Below are the code and all the weights of a small trained network. Each question names an input and a target symbol and asks about switching units off, where a switched-off unit gives its printed mean instead of its output.

import numpy as np


def w(rows, s, z=0):
    codes = np.array(rows[::2]) - 128.0
    scale = np.full(codes.shape[1], s)
    scale[-1] = z or s
    return codes * scale


def norm(h):
    return h / np.sqrt((h * h).mean(-1, keepdims=True) + 1e-5)


def softmax(a):
    e = np.exp(a - a.max(-1, keepdims=True))
    return e / e.sum(-1, keepdims=True)


def log_softmax(a):
    a = a - a.max(-1, keepdims=True)
    return a - np.log(np.exp(a).sum(-1, keepdims=True))


def net(x, mask):
    ids = ['αβγηθλπφψω'.index(c) for c in x.split()]
    T = len(ids)
    res = E[ids] + P[:T]
    u = 0
    for l in range(3):
        r = norm(res)
        for j in range(2):
            rows = slice(4 * j, 4 * j + 4)
            q, k, v = (r @ M[l][rows].T for M in (Q, K, V))
            z = softmax(np.where(np.tri(T) > 0, q @ k.T / 4**0.5, -1e9)) @ v
            o = O[l][rows]
            res = res + np.where(mask[u + j], z, o[:, -1]) @ o[:, :-1]
        u += 2
    return log_softmax(norm(res)[-1] @ U[:, :-1].T + U[:, -1])


Q, K, V, O = {}, {}, {}, {}
E = w([
[141,67,184,133,65,72,136],'α',
[64,93,97,151,247,106,194],'β',
[127,59,111,197,168,166,68],'γ',
[121,192,243,55,191,130,163],'η',
[126,232,47,108,140,42,134],'θ',
[162,176,170,172,127,14,131],'λ',
[219,98,91,49,137,92,138],'π',
[120,87,130,55,49,137,80],'φ',
[206,171,122,174,124,194,132],'ψ',
[164,53,130,145,104,160,243],'ω',
],0.014)
P = w([
[157,124,160,158,143,134,117],'0',
[179,64,210,121,254,147,99],'1',
[164,132,181,109,170,131,153],'2',
[162,96,148,168,166,119,93],'3',
[154,113,100,192,121,123,124],'4',
[179,64,74,184,153,116,105],'5',
],0.0065)
Q[0] = w([
[120,113,137,150,118,132,81],'L0H1',
[135,110,101,126,153,107,74],'L0H1',
[132,99,81,168,109,107,134],'L0H1',
[147,119,128,154,146,148,129],'L0H1',
[158,226,199,208,129,141,109],'L0H2',
[143,156,142,60,76,56,105],'L0H2',
[208,142,4,86,213,144,79],'L0H2',
[176,37,133,131,66,114,72],'L0H2',
],0.029)
K[0] = w([
[116,151,107,101,128,126,165],'L0H1',
[115,134,103,149,80,139,156],'L0H1',
[143,121,77,159,94,109,118],'L0H1',
[112,114,108,123,101,112,124],'L0H1',
[165,179,177,202,175,117,139],'L0H2',
[121,206,167,66,74,40,86],'L0H2',
[219,141,4,79,198,133,81],'L0H2',
[179,64,108,176,62,120,107],'L0H2',
],0.031)
V[0] = w([
[105,123,198,138,170,74,91],'L0H1',
[159,121,80,131,180,109,45],'L0H1',
[160,174,124,135,174,138,188],'L0H1',
[140,71,107,118,139,76,164],'L0H1',
[253,54,158,93,125,123,171],'L0H2',
[61,74,147,164,111,85,176],'L0H2',
[105,91,80,90,184,177,146],'L0H2',
[117,141,109,40,130,68,143],'L0H2',
],0.036)
O[0] = w([
[155,178,169,158,157,106,214,152],'L0H1',
[213,149,64,161,133,102,133,168],'L0H1',
[161,88,116,42,111,177,166,171],'L0H1',
[135,80,142,148,37,96,175,172],'L0H1',
[143,17,189,186,171,252,171,255],'L0H2',
[53,84,93,60,81,119,167,102],'L0H2',
[163,91,48,124,217,101,162,139],'L0H2',
[149,49,166,111,158,59,77,142],'L0H2',
],0.023,0.038)
Q[1] = w([
[79,152,100,122,134,161,152],'L1H1',
[114,121,104,183,155,48,27],'L1H1',
[37,187,152,169,174,218,120],'L1H1',
[228,88,249,235,119,150,55],'L1H1',
[139,97,126,135,111,109,144],'L1H2',
[120,121,119,150,140,123,109],'L1H2',
[137,130,120,120,101,147,142],'L1H2',
[137,142,123,100,150,131,136],'L1H2',
],0.02)
K[1] = w([
[102,146,93,177,140,155,167],'L1H1',
[128,120,135,99,158,50,131],'L1H1',
[82,144,115,195,173,150,171],'L1H1',
[157,87,211,187,137,182,2],'L1H1',
[122,149,110,128,136,154,109],'L1H2',
[123,129,136,122,134,137,143],'L1H2',
[120,136,134,123,130,130,109],'L1H2',
[136,103,117,147,104,124,117],'L1H2',
],0.025)
V[1] = w([
[210,128,197,138,131,137,177],'L1H1',
[84,42,162,184,145,107,148],'L1H1',
[136,106,126,43,101,175,167],'L1H1',
[112,106,35,152,128,244,209],'L1H1',
[87,169,42,63,47,43,122],'L1H2',
[206,57,204,101,97,11,35],'L1H2',
[120,5,37,228,159,89,163],'L1H2',
[175,163,21,238,18,165,45],'L1H2',
],0.027)
O[1] = w([
[192,196,135,143,109,119,154,211],'L1H1',
[131,149,139,145,91,49,118,184],'L1H1',
[188,98,182,99,125,152,119,151],'L1H1',
[164,132,143,11,147,102,83,211],'L1H1',
[107,95,170,186,171,196,212,2],'L1H2',
[169,35,171,198,147,55,84,125],'L1H2',
[181,149,107,186,5,140,151,195],'L1H2',
[182,184,184,164,139,220,51,90],'L1H2',
],0.026,0.034)
Q[2] = w([
[247,117,96,143,87,84,171],'L2H1',
[138,178,74,98,159,169,192],'L2H1',
[120,158,156,155,118,179,120],'L2H1',
[143,152,115,141,128,112,208],'L2H1',
[39,107,74,159,191,253,77],'L2H2',
[108,112,50,134,94,163,120],'L2H2',
[96,127,214,128,150,122,175],'L2H2',
[238,123,137,123,30,112,70],'L2H2',
],0.024)
K[2] = w([
[71,102,51,122,79,177,206],'L2H1',
[104,56,139,175,148,151,144],'L2H1',
[177,107,123,124,134,80,114],'L2H1',
[114,77,87,144,117,178,83],'L2H1',
[179,92,3,186,147,151,106],'L2H2',
[66,99,140,116,127,165,133],'L2H2',
[207,171,105,135,104,131,127],'L2H2',
[62,90,226,103,104,44,140],'L2H2',
],0.024)
V[2] = w([
[186,233,158,139,156,160,107],'L2H1',
[157,148,237,148,73,132,33],'L2H1',
[80,71,117,79,75,225,124],'L2H1',
[127,91,75,174,187,136,88],'L2H1',
[135,106,134,146,230,104,150],'L2H2',
[90,2,41,127,103,81,146],'L2H2',
[88,202,198,125,110,60,161],'L2H2',
[45,56,234,157,72,221,105],'L2H2',
],0.02)
O[2] = w([
[146,159,86,140,172,115,71,58],'L2H1',
[125,144,159,66,155,42,61,107],'L2H1',
[106,130,188,105,91,186,117,146],'L2H1',
[184,98,137,158,115,111,134,1],'L2H1',
[182,74,79,162,157,139,127,30],'L2H2',
[58,95,92,143,138,153,61,165],'L2H2',
[149,164,146,103,191,76,145,190],'L2H2',
[131,147,250,149,138,128,72,116],'L2H2',
],0.021,0.0092)
U = w([
[77,186,232,117,116,91,128,95],'α',
[111,96,109,140,80,222,238,162],'β',
[167,254,95,160,159,229,124,116],'γ',
[81,69,45,61,166,90,180,137],'η',
[197,43,152,160,189,149,89,181],'θ',
[167,174,167,78,221,67,203,26],'λ',
[225,122,84,104,6,89,62,2],'π',
[65,144,84,215,158,113,77,241],'φ',
[108,155,77,51,199,232,37,246],'ψ',
[45,85,189,85,62,194,83,84],'ω',
],0.0083,0.0038)

Each question gives the input, a string of symbols that net reads in full, and the target symbol t.
The units are the heads (4 rows each of Q, K, V and O). Each row of codes is followed by its name. A weight is (code - 128) times the scale printed after its matrix; where a second scale follows, it is the last column's (O and U).
mask holds one flag per head, layer by layer. A switched-off head (its flag False) gives its mean, the last column of its rows in O, instead of its output. The means were averaged over made-up inputs and are rounded, as every weight is.
A unit's drop is (log p(t) with every unit on - log p(t) with that unit switched off) / (log p(t) with every unit on - log p(t) with every unit switched off).
The circuit of an input: a set's keep is (log p(t) with only the set's units on - log p(t) with every unit switched off) / (log p(t) with every unit on - log p(t) with every unit switched off). Starting from all 6 units, units are removed one at a time, each time the one whose removal leaves the highest keep (on an exact tie, the one counted first), for as long as the keep stays at least 0.8.
circuit, biggest first: the units of the circuit, biggest drop first
unit that matters most: the unit with the biggest drop
heads that matter: for each layer, one digit per head in row order, 1 if its drop is at least 0.15 and else 0, layers parted by /
input θ ω λ π, target θ: heads that matter : 01 / 00 / 00
input ψ θ π ψ η, target ψ: unit that matters most : L0H1
input β π ω λ ω ω, target β: heads that matter : 01 / 01 / 10
input φ α ψ λ π, target φ: heads that matter : 11 / 10 / 00
input γ γ π α θ, target γ: circuit, biggest first : L1H2, L0H2, L1H1
input β η γ ψ, target β: circuit, biggest first : L0H2, L2H1, L1H2
input α π π π π, target α: circuit, biggest first : L0H1, L2H2
input β γ π, target β: circuit, biggest first : L0H2, L1H2, L2H1
input π η π γ θ β, target η: heads that matter : 01 / 00 / 00
input φ ω π α ψ, target φ: circuit, biggest first : L0H1, L1H1
input ω β θ α, target ω: heads that matter : 01 / 10 / 00
input γ θ π ψ ψ θ, target ψ: circuit, biggest first : L0H1, L1H2, L0H2
input α ψ λ, target α: heads that matter : 01 / 00 / 01
input π π π β α α, target α: unit that matters most : L0H2
input γ ψ λ, target γ: circuit, biggest first : L0H2, L1H2, L1H1
input φ π θ θ, target φ: heads that matter : 01 / 10 / 00
input β π η θ, target β: circuit, biggest first : L1H1, L0H2, L2H1, L1H2
input λ β ω α π, target λ: heads that matter : 11 / 11 / 01
input ψ π π ω, target ψ: circuit, biggest first : L0H2, L1H2, L1H1
input β γ β, target β: circuit, biggest first : L0H2, L1H2, L2H1
input α π π, target α: circuit, biggest first : L0H1
input θ θ α β, target θ: heads that matter : 01 / 11 / 01
input η ω η γ, target η: heads that matter : 10 / 01 / 00
